Below are the code and all the weights of a small trained network. Each question names an input and a target symbol and asks about switching units off, where a switched-off unit gives its printed mean instead of its output.

import numpy as np


def w(rows, s, z=0):
    codes = np.array(rows[::2]) - 128.0
    scale = np.full(codes.shape[1], s)
    scale[-1] = z or s
    return codes * scale


def norm(h):
    return h / np.sqrt((h * h).mean(-1, keepdims=True) + 1e-5)


def softmax(a):
    e = np.exp(a - a.max(-1, keepdims=True))
    return e / e.sum(-1, keepdims=True)


def log_softmax(a):
    a = a - a.max(-1, keepdims=True)
    return a - np.log(np.exp(a).sum(-1, keepdims=True))


def net(x, mask):
    ids = ['ΛΠΨΩαβδεζμστφ'.index(c) for c in x.split()]
    T = len(ids)
    res = E[ids] + P[:T]
    u = 0
    for l in range(3):
        r = norm(res)
        for j in range(2):
            rows = slice(4 * j, 4 * j + 4)
            q, k, v = (r @ M[l][rows].T for M in (Q, K, V))
            z = softmax(np.where(np.tri(T) > 0, q @ k.T / 4**0.5, -1e9)) @ v
            o = O[l][rows]
            res = res + np.where(mask[u + j], z, o[:, -1]) @ o[:, :-1]
        u += 2
    return log_softmax(norm(res)[-1] @ U[:, :-1].T + U[:, -1])


Q, K, V, O = {}, {}, {}, {}
E = w([
[113,146,148,138,2,180,190,87],'Λ',
[161,69,126,62,100,182,65,98],'Π',
[138,130,161,93,136,128,172,87],'Ψ',
[136,85,58,58,84,68,194,198],'Ω',
[86,109,103,181,147,154,127,138],'α',
[221,130,110,227,173,127,136,75],'β',
[226,82,164,50,151,177,168,102],'δ',
[213,55,106,71,81,177,90,114],'ε',
[214,150,47,107,130,101,148,108],'ζ',
[117,99,177,178,127,169,113,197],'μ',
[61,192,73,175,156,145,154,130],'σ',
[138,143,191,95,171,188,168,102],'τ',
[141,177,120,139,196,172,66,198],'φ',
],0.02)
P = w([
[207,142,127,108,24,3,111,166],'0',
[144,95,116,154,145,145,203,172],'1',
[132,104,128,133,159,165,204,170],'2',
[131,106,129,121,142,171,183,165],'3',
[113,113,132,124,142,177,183,164],'4',
[106,119,133,128,137,172,162,166],'5',
[107,113,131,120,125,169,140,156],'6',
],0.0077)
Q[0] = w([
[90,204,119,219,85,114,191,88],'L0H0',
[130,91,138,214,176,92,128,118],'L0H0',
[102,200,65,124,81,85,184,187],'L0H0',
[196,136,153,59,127,72,154,165],'L0H0',
[89,106,125,139,153,180,217,178],'L0H1',
[120,108,250,93,133,151,223,135],'L0H1',
[65,205,149,184,202,147,131,181],'L0H1',
[145,169,7,116,152,121,180,5],'L0H1',
],0.011)
K[0] = w([
[69,165,107,139,96,174,193,76],'L0H0',
[84,127,153,187,152,162,142,158],'L0H0',
[96,137,36,102,107,79,222,119],'L0H0',
[202,89,143,97,154,98,176,150],'L0H0',
[117,164,120,95,197,209,168,123],'L0H1',
[131,135,197,58,163,153,174,113],'L0H1',
[68,224,128,162,168,129,135,178],'L0H1',
[140,129,78,120,168,67,148,9],'L0H1',
],0.012)
V[0] = w([
[90,208,126,201,93,200,155,100],'L0H0',
[123,118,224,199,90,191,100,196],'L0H0',
[150,129,76,60,189,87,182,214],'L0H0',
[170,188,109,172,92,49,107,108],'L0H0',
[157,165,97,154,101,76,31,66],'L0H1',
[142,144,210,107,77,169,175,111],'L0H1',
[108,64,210,153,60,77,147,199],'L0H1',
[120,100,98,64,84,89,175,2],'L0H1',
],0.0079)
O[0] = w([
[207,138,119,84,69,104,162,111,45],'L0H0',
[254,49,158,156,123,167,193,122,164],'L0H0',
[63,112,64,118,133,148,60,178,194],'L0H0',
[102,70,169,127,130,115,106,65,59],'L0H0',
[135,165,163,114,174,112,195,170,3],'L0H1',
[97,75,112,150,106,128,97,176,216],'L0H1',
[100,102,204,118,73,158,185,156,126],'L0H1',
[48,77,128,208,147,141,134,61,124],'L0H1',
],0.0091,0.0072)
Q[1] = w([
[186,94,224,194,79,55,144,95],'L1H0',
[134,254,120,172,185,36,68,174],'L1H0',
[161,57,177,189,183,198,110,107],'L1H0',
[178,160,132,214,82,165,135,139],'L1H0',
[166,105,191,36,254,210,29,156],'L1H1',
[86,195,121,194,78,94,181,57],'L1H1',
[177,242,118,104,130,76,128,124],'L1H1',
[145,139,70,176,201,171,171,155],'L1H1',
],0.0098)
K[1] = w([
[154,87,84,147,187,175,208,86],'L1H0',
[145,186,135,209,100,243,112,150],'L1H0',
[158,16,243,124,210,80,131,96],'L1H0',
[158,129,103,2,131,177,107,73],'L1H0',
[133,165,227,91,84,50,101,189],'L1H1',
[120,149,42,146,109,189,201,101],'L1H1',
[168,140,113,65,109,149,142,175],'L1H1',
[93,79,137,102,136,56,124,176],'L1H1',
],0.01)
V[1] = w([
[145,100,248,67,141,160,142,217],'L1H0',
[226,186,96,2,83,173,117,151],'L1H0',
[93,140,191,204,16,51,123,164],'L1H0',
[132,164,152,106,119,191,143,43],'L1H0',
[165,112,72,211,128,183,169,174],'L1H1',
[105,149,203,153,175,31,149,159],'L1H1',
[25,160,156,146,101,173,118,133],'L1H1',
[126,124,20,133,138,179,110,104],'L1H1',
],0.0096)
O[1] = w([
[150,210,143,154,102,126,2,67,230],'L1H0',
[69,215,139,124,176,116,112,175,69],'L1H0',
[108,125,170,30,81,133,131,87,42],'L1H0',
[204,163,208,196,151,93,151,107,46],'L1H0',
[100,167,88,152,167,183,213,136,163],'L1H1',
[197,95,147,97,62,211,21,123,2],'L1H1',
[150,191,194,100,163,153,81,155,150],'L1H1',
[98,116,154,115,183,105,234,90,170],'L1H1',
],0.0084,0.0055)
Q[2] = w([
[43,97,174,147,114,75,209,122],'L2H0',
[156,12,95,83,107,201,134,125],'L2H0',
[142,147,56,100,163,187,67,205],'L2H0',
[121,54,161,92,182,220,74,74],'L2H0',
[105,82,85,26,144,114,79,94],'L2H1',
[139,167,120,166,175,102,124,155],'L2H1',
[170,109,85,60,100,210,85,159],'L2H1',
[95,83,162,138,170,207,13,129],'L2H1',
],0.011)
K[2] = w([
[58,79,101,204,179,162,168,57],'L2H0',
[125,78,194,66,116,78,110,98],'L2H0',
[164,102,123,111,107,68,28,220],'L2H0',
[99,142,140,113,79,24,64,66],'L2H0',
[88,89,123,9,171,160,84,110],'L2H1',
[92,151,103,185,124,62,156,202],'L2H1',
[177,116,171,68,152,167,30,148],'L2H1',
[102,100,204,78,78,84,89,151],'L2H1',
],0.011)
V[2] = w([
[130,154,64,125,208,102,78,124],'L2H0',
[86,171,89,175,188,224,153,89],'L2H0',
[122,218,97,93,108,116,135,161],'L2H0',
[140,134,49,135,79,92,57,81],'L2H0',
[102,109,44,127,110,166,136,115],'L2H1',
[64,156,132,123,8,137,147,139],'L2H1',
[178,72,90,109,195,146,124,119],'L2H1',
[108,104,113,155,118,80,161,166],'L2H1',
],0.011)
O[2] = w([
[153,83,116,66,150,195,101,82,127],'L2H0',
[102,81,126,102,58,175,74,119,94],'L2H0',
[201,130,130,127,103,102,119,87,1],'L2H0',
[139,152,113,53,150,121,203,80,198],'L2H0',
[131,180,120,176,78,98,87,107,221],'L2H1',
[86,120,86,135,143,160,177,113,86],'L2H1',
[130,247,199,172,116,102,160,93,237],'L2H1',
[146,148,111,153,168,232,141,68,115],'L2H1',
],0.012,0.0057)
U = w([
[48,78,199,183,135,193,70,106,180],'Λ',
[125,87,179,94,237,60,109,135,98],'Π',
[138,84,158,73,151,206,202,86,45],'Ψ',
[142,75,197,85,70,215,128,227,143],'Ω',
[140,202,133,35,65,132,183,83,116],'α',
[127,44,76,220,188,80,108,181,102],'β',
[205,190,151,205,169,106,139,8,2],'δ',
[117,114,102,171,19,128,194,46,86],'ε',
[112,185,53,93,218,112,228,66,12],'ζ',
[92,184,110,208,123,26,106,153,37],'μ',
[66,71,53,68,128,132,140,215,115],'σ',
[173,46,70,133,129,147,100,47,177],'τ',
[164,185,44,91,156,132,29,163,44],'φ',
],0.011,0.0039)

Each question gives the input, a string of symbols that net reads in full, and the target symbol t.
The units are the heads (4 rows each of Q, K, V and O). Each row of codes is followed by its name. A weight is (code - 128) times the scale printed after its matrix; where a second scale follows, it is the last column's (O and U).
mask holds one flag per head, layer by layer. A switched-off head (its flag False) gives its mean, the last column of its rows in O, instead of its output. The means were averaged over made-up inputs and are rounded, as every weight is.
A unit's drop is (log p(t) with every unit on - log p(t) with that unit switched off) / (log p(t) with every unit on - log p(t) with every unit switched off).
The circuit of an input: a set's keep is (log p(t) with only the set's units on - log p(t) with every unit switched off) / (log p(t) with every unit on - log p(t) with every unit switched off). Starting from all 6 units, units are removed one at a time, each time the one whose removal leaves the highest keep (on an exact tie, the one counted first), for as long as the keep stays at least 0.8.
units of the circuit, in order: the units of the circuit, biggest drop first
most important unit: the unit with the biggest drop
which heads matter: for each layer, one digit per head in row order, 1 if its drop is at least 0.15 and else 0, layers parted by /
drop when u is switched off: that unit's drop, to one decimal
input Ψ δ Ψ φ μ σ, target ζ: which heads matter : 11 / 11 / 00
input τ τ Ψ δ, target σ: which heads matter : 01 / 10 / 01
input μ μ δ α Π, target β: most important unit : L0H0
input Ω δ Ω τ Π, target α: which heads matter : 10 / 11 / 11
input ε μ δ ε, target ζ: which heads matter : 11 / 00 / 10
input φ δ φ τ, target τ: units of the circuit, in order : (L2H0, L0H1)
input δ μ α, target μ: units of the circuit, in order : (L2H0, L0H1)
input μ μ β τ, target β: which heads matter : 11 / 00 / 11
input Λ Π Π Λ δ, target μ: which heads matter : 11 / 00 / 10
input Π β ε Π, target Π: units of the circuit, in order : (L0H0, L2H0, L0H1, L1H1)
input τ Π δ ε Ψ, target Λ: which heads matter : 01 / 01 / 10
input Π Π Ω δ δ ε, target Π: which heads matter : 11 / 01 / 11
input σ Π μ δ φ ε, target δ: which heads matter : 11 / 11 / 11
input σ δ σ τ δ δ, target δ: most important unit : L1H1
input δ δ δ β α φ α, target φ: which heads matter : 01 / 10 / 10
input φ Π δ, target τ: which heads matter : 01 / 10 / 10
input α β Π, target φ: which heads matter : 11 / 11 / 11
input τ δ Π, target σ: units of the circuit, in order : (L2H1, L1H0, L0H1, L1H1)
input μ Π δ δ δ μ ε, target β: units of the circuit, in order : (L0H1, L1H0, L2H1, L2H0)
input σ β δ μ Π Π δ, target δ: most important unit : L0H0
input Ω δ β τ ε, target α: which heads matter : 10 / 11 / 11
input α δ δ φ α, target φ: which heads matter : 01 / 10 / 00
input δ σ δ τ, target Λ: which heads matter : 11 / 00 / 11
input Π δ τ δ Ψ δ, target Π: drop when L0H1 is switched off : 0.3
input δ δ δ Π σ, target ζ: drop when L0H0 is switched off : 0.3
input α δ δ, target φ: drop when L0H1 is switched off : 1.2
input Π Π Π ε δ δ δ, target Π: drop when L0H0 is switched off : 0.9
input Ω μ Π Π Ω ζ δ, target α: most important unit : L1H0
